Below is a small trained network, with its code and all its weights. Each question gives an input and a target symbol and asks what happens when units are switched off, that is, made to give their printed mean instead of their output.

import numpy as np


def w(rows, s, z=0):
    codes = np.array(rows[::2]) - 128.0
    scale = np.full(codes.shape[1], s)
    scale[-1] = z or s
    return codes * scale


def f(y):
    return y / 2 * (1 + np.tanh(0.7978845608 * (y + 0.044715 * y**3)))


def softmax(a):
    e = np.exp(a - a.max(-1, keepdims=True))
    return e / e.sum(-1, keepdims=True)


def log_softmax(a):
    a = a - a.max(-1, keepdims=True)
    return a - np.log(np.exp(a).sum(-1, keepdims=True))


def net(x, mask):
    ids = ['αβγδεζηθλμξσφψω'.index(c) for c in x.split()]
    T = len(ids)
    res = E[ids] + P[:T]
    u = 0
    for l in range(3):
        r = res
        for j in range(3):
            rows = slice(3 * j, 3 * j + 3)
            q, k, v = (r @ M[l][rows].T for M in (Q, K, V))
            z = softmax(np.where(np.tri(T) > 0, q @ k.T / 3**0.5, -1e9)) @ v
            o = O[l][rows]
            res = res + np.where(mask[u + j], z, o[:, -1]) @ o[:, :-1]
        u += 3
        y = f(res @ A[l][:, :-1].T + A[l][:, -1])
        res = res + np.where(mask[u : u + 4], y, B[l][:, -1]) @ B[l][:, :-1]
        u += 4
    return log_softmax(res[-1] @ U[:, :-1].T + U[:, -1])


Q, K, V, O, A, B = {}, {}, {}, {}, {}, {}
E = w([
[154,71,172,100],'α',
[159,102,100,158],'β',
[144,154,123,31],'γ',
[117,131,89,215],'δ',
[150,120,251,96],'ε',
[137,155,143,156],'ζ',
[62,98,137,100],'η',
[127,141,182,134],'θ',
[127,141,182,134],'λ',
[34,100,70,173],'μ',
[124,157,175,204],'ξ',
[69,131,122,165],'σ',
[189,159,89,96],'φ',
[138,159,137,150],'ψ',
[93,162,210,191],'ω',
],0.026)
P = w([
[76,3,197,184],'0',
[102,50,185,163],'1',
[114,79,172,151],'2',
[121,104,165,142],'3',
[126,122,154,135],'4',
[130,136,148,131],'5',
[136,148,143,126],'6',
[143,158,137,126],'7',
[142,169,129,124],'8',
[146,172,121,123],'9',
[148,183,121,121],'10',
[151,185,116,117],'11',
[153,192,113,118],'12',
],0.0053)
Q[0] = w([
[176,163,148,49],'0.h1',
[26,178,196,243],'0.h1',
[55,39,152,114],'0.h1',
[162,172,110,203],'0.h2',
[58,179,165,79],'0.h2',
[185,107,143,97],'0.h2',
[129,145,125,254],'0.h3',
[24,124,134,102],'0.h3',
[103,50,40,44],'0.h3',
],0.0067)
K[0] = w([
[95,135,90,82],'0.h1',
[93,196,161,157],'0.h1',
[131,98,183,108],'0.h1',
[161,169,133,143],'0.h2',
[125,115,180,144],'0.h2',
[157,141,97,52],'0.h2',
[127,164,103,175],'0.h3',
[7,158,172,100],'0.h3',
[89,110,87,100],'0.h3',
],0.016)
V[0] = w([
[99,175,46,157],'0.h1',
[158,38,76,163],'0.h1',
[188,55,131,94],'0.h1',
[150,1,101,96],'0.h2',
[72,129,171,108],'0.h2',
[178,68,84,107],'0.h2',
[117,177,109,190],'0.h3',
[160,62,174,166],'0.h3',
[74,93,193,107],'0.h3',
],0.0057)
O[0] = w([
[174,77,119,133,33],'0.h1',
[112,166,113,84,66],'0.h1',
[170,137,108,80,55],'0.h1',
[149,81,127,205,55],'0.h2',
[93,130,119,131,166],'0.h2',
[90,69,105,82,38],'0.h2',
[89,141,138,254,204],'0.h3',
[136,146,56,171,252],'0.h3',
[107,182,101,89,196],'0.h3',
],0.0079,0.002)
A[0] = w([
[103,1,242,169,45],'0.n1',
[175,240,196,89,119],'0.n2',
[65,124,121,197,50],'0.n3',
[22,46,140,211,255],'0.n4',
],0.0091,0.0039)
B[0] = w([
[75,253,174,213,152],'0.n1',
[205,72,162,52,192],'0.n2',
[254,159,96,40,188],'0.n3',
[106,147,94,25,250],'0.n4',
],0.0081,0.011)
Q[1] = w([
[50,218,115,74],'1.h1',
[210,2,65,140],'1.h1',
[119,36,242,140],'1.h1',
[72,224,184,76],'1.h2',
[18,116,177,105],'1.h2',
[141,108,148,148],'1.h2',
[136,177,181,169],'1.h3',
[121,80,94,44],'1.h3',
[170,71,100,72],'1.h3',
],0.0074)
K[1] = w([
[154,185,148,87],'1.h1',
[141,2,87,112],'1.h1',
[88,57,226,136],'1.h1',
[135,176,152,95],'1.h2',
[128,108,147,111],'1.h2',
[113,113,145,152],'1.h2',
[114,170,107,132],'1.h3',
[86,110,97,162],'1.h3',
[172,125,96,136],'1.h3',
],0.016)
V[1] = w([
[220,79,124,151],'1.h1',
[254,68,110,62],'1.h1',
[34,125,123,181],'1.h1',
[60,91,142,104],'1.h2',
[136,174,167,78],'1.h2',
[127,154,103,177],'1.h2',
[141,179,104,210],'1.h3',
[183,146,138,41],'1.h3',
[102,113,166,95],'1.h3',
],0.007)
O[1] = w([
[132,120,133,103,102],'1.h1',
[120,244,140,116,220],'1.h1',
[186,60,178,15,2],'1.h1',
[97,221,70,171,89],'1.h2',
[15,252,103,90,250],'1.h2',
[151,50,30,172,83],'1.h2',
[86,45,139,106,99],'1.h3',
[143,71,174,97,250],'1.h3',
[113,90,135,118,127],'1.h3',
],0.0041,0.0066)
A[1] = w([
[247,2,139,229,2],'1.n1',
[130,218,164,96,223],'1.n2',
[103,100,102,70,67],'1.n3',
[97,87,102,122,204],'1.n4',
],0.0098,0.0069)
B[1] = w([
[116,101,241,27,134],'1.n1',
[130,45,103,162,253],'1.n2',
[106,205,201,74,137],'1.n3',
[65,129,145,253,136],'1.n4',
],0.011,0.019)
Q[2] = w([
[167,178,194,107],'2.h1',
[2,53,45,100],'2.h1',
[190,80,150,155],'2.h1',
[196,73,155,82],'2.h2',
[170,223,144,53],'2.h2',
[164,144,136,142],'2.h2',
[152,48,159,191],'2.h3',
[198,127,205,145],'2.h3',
[17,192,144,135],'2.h3',
],0.0096)
K[2] = w([
[107,181,120,198],'2.h1',
[160,155,112,169],'2.h1',
[181,144,154,192],'2.h1',
[157,116,164,144],'2.h2',
[111,124,115,8],'2.h2',
[254,211,45,128],'2.h2',
[119,227,180,124],'2.h3',
[155,87,135,113],'2.h3',
[79,143,135,60],'2.h3',
],0.0088)
V[2] = w([
[49,99,134,123],'2.h1',
[108,130,95,179],'2.h1',
[144,201,143,140],'2.h1',
[95,182,169,147],'2.h2',
[133,49,1,201],'2.h2',
[111,193,172,145],'2.h2',
[156,128,121,56],'2.h3',
[146,11,93,90],'2.h3',
[216,131,107,118],'2.h3',
],0.0077)
O[2] = w([
[153,111,89,167,161],'2.h1',
[197,139,117,193,128],'2.h1',
[75,254,120,92,39],'2.h1',
[164,43,133,71,61],'2.h2',
[123,72,135,105,206],'2.h2',
[157,128,162,115,44],'2.h2',
[37,92,56,123,139],'2.h3',
[183,116,5,215,253],'2.h3',
[243,239,174,129,97],'2.h3',
],0.0041)
A[2] = w([
[75,121,129,227,255],'2.n1',
[132,120,8,135,94],'2.n2',
[195,89,120,162,244],'2.n3',
[65,90,155,197,7],'2.n4',
],0.014,0.0043)
B[2] = w([
[175,65,218,182,207],'2.n1',
[153,177,230,92,219],'2.n2',
[74,126,20,161,245],'2.n3',
[157,254,84,167,165],'2.n4',
],0.011,0.013)
U = w([
[118,139,133,144,87],'α',
[117,137,131,144,87],'β',
[172,59,150,73,254],'γ',
[186,205,170,158,135],'δ',
[117,137,135,147,80],'ε',
[116,137,130,143,89],'ζ',
[60,198,126,195,37],'η',
[188,87,197,204,211],'θ',
[116,139,133,144,82],'λ',
[66,142,118,118,185],'μ',
[119,137,133,145,86],'ξ',
[131,88,250,129,146],'σ',
[110,195,25,150,66],'φ',
[24,54,31,143,160],'ψ',
[117,138,133,144,93],'ω',
],0.014,0.0053)

Each question gives the input, a string of symbols that net reads in full, and the target symbol t.
The units are the heads (3 rows each of Q, K, V and O) and the neurons (one row each of A and B). Each row of codes is followed by its name. A weight is (code - 128) times the scale printed after its matrix; where a second scale follows, it is the last column's (O, A, B and U).
mask holds one flag per unit, layer by layer, with each layer's heads first. A switched-off unit (its flag False) gives its mean, the last column of its rows in O or B, instead of its output. The means were averaged over made-up inputs and are rounded, as every weight is.
A unit's drop is (log p(t) with every unit on - log p(t) with that unit switched off) / (log p(t) with every unit on - log p(t) with every unit switched off).
The circuit of an input: a set's keep is (log p(t) with only the set's units on - log p(t) with every unit switched off) / (log p(t) with every unit on - log p(t) with every unit switched off). Starting from the 12 units with the biggest drops (on a tie, the unit counted first), units are removed one at a time, each time the one whose removal leaves the highest keep (on an exact tie, the one counted first), for as long as the keep stays at least 0.8.
circuit, biggest first: the units of the circuit, biggest drop first
top k neurons: the k neurons with the biggest drops, biggest first
top k neurons in layer l: the k neurons of layer l with the biggest drops, biggest first
heads that matter: for each layer, one digit per head in row order, 1 if its drop is at least 0.15 and else 0, layers parted by /
input ω β β φ, target φ: heads that matter : 100 / 010 / 001
input θ α μ ε ζ η σ ψ, target θ: top 2 neurons : 0.n3, 0.n4
input η μ β ξ β η η, target η: circuit, biggest first : 2.n4, 1.n4, 0.n2
input λ β ζ λ β, target ψ: top 3 neurons in layer 1 : 1.n1, 1.n2, 1.n3
input θ ψ φ α, target θ: top 2 neurons in layer 0 : 0.n3, 0.n1
input ξ μ δ ε α ε δ ξ δ ψ ξ σ, target σ: circuit, biggest first : 2.n3, 2.n2
input ω ε β ω ζ δ θ λ α η σ, target σ: heads that matter : 010 / 000 / 000
input ε δ σ ψ β λ ζ ψ ξ β μ α λ, target ψ: heads that matter : 010 / 000 / 000
input β α ξ δ γ η λ ξ ξ φ θ ψ, target θ: top 3 neurons : 0.n4, 0.n3, 1.n1
input ε β φ σ μ ω λ λ φ ψ δ ω, target ψ: heads that matter : 010 / 000 / 000
input β ξ φ η δ ξ, target ψ: top neuron : 0.n3
input γ ξ ω β γ γ σ ζ β φ θ θ, target ψ: heads that matter : 000 / 000 / 000
input β γ η δ δ μ φ δ β β γ λ, target θ: top 2 neurons in layer 0 : 0.n3, 0.n1
input δ η β ε, target θ: heads that matter : 010 / 110 / 000
input ξ ε γ ζ μ α α δ σ φ η δ ε, target ψ: circuit, biggest first : 1.n2, 2.n2, 2.n1
input λ φ ε ε β β δ σ δ ω β, target ψ: top 2 neurons in layer 0 : 0.n4, 0.n3
input β ξ μ, target μ: circuit, biggest first : 1.n3, 0.n4, 2.n3
input σ δ δ φ, target φ: top neuron : 2.n3
input ε β δ ε φ ζ δ γ γ μ β ω, target θ: heads that matter : 101 / 010 / 000
input θ α φ ξ ω ξ γ δ, target δ: circuit, biggest first : 2.n2, 0.n3
input η β η γ φ β β μ ψ ω γ ψ, target ψ: top 3 neurons in layer 0 : 0.n1, 0.n2, 0.n4
input ζ δ α ε λ δ β θ θ, target ψ: heads that matter : 010 / 000 / 000
input ε γ γ γ λ γ δ μ ε ψ β, target θ: heads that matter : 010 / 100 / 000
input ψ θ δ φ ε η β, target θ: circuit, biggest first : 0.n3, 2.n1
input α ε ω β β ψ α, target ψ: circuit, biggest first : 2.n2
input ω β η δ ζ φ η δ δ θ, target θ: top 2 neurons : 0.n3, 0.n4
input β ζ γ α ε β λ ε β δ η γ ω, target θ: top 3 neurons : 2.n1, 0.n1, 1.n2
input α θ λ β β ω φ β ψ σ ξ η ψ, target ψ: top 2 neurons in layer 0 : 0.n2, 0.n1
input φ ξ γ μ, target μ: circuit, biggest first : 0.n4, 1.n3, 2.n3
input γ η λ β θ β λ, target ψ: heads that matter : 000 / 100 / 000
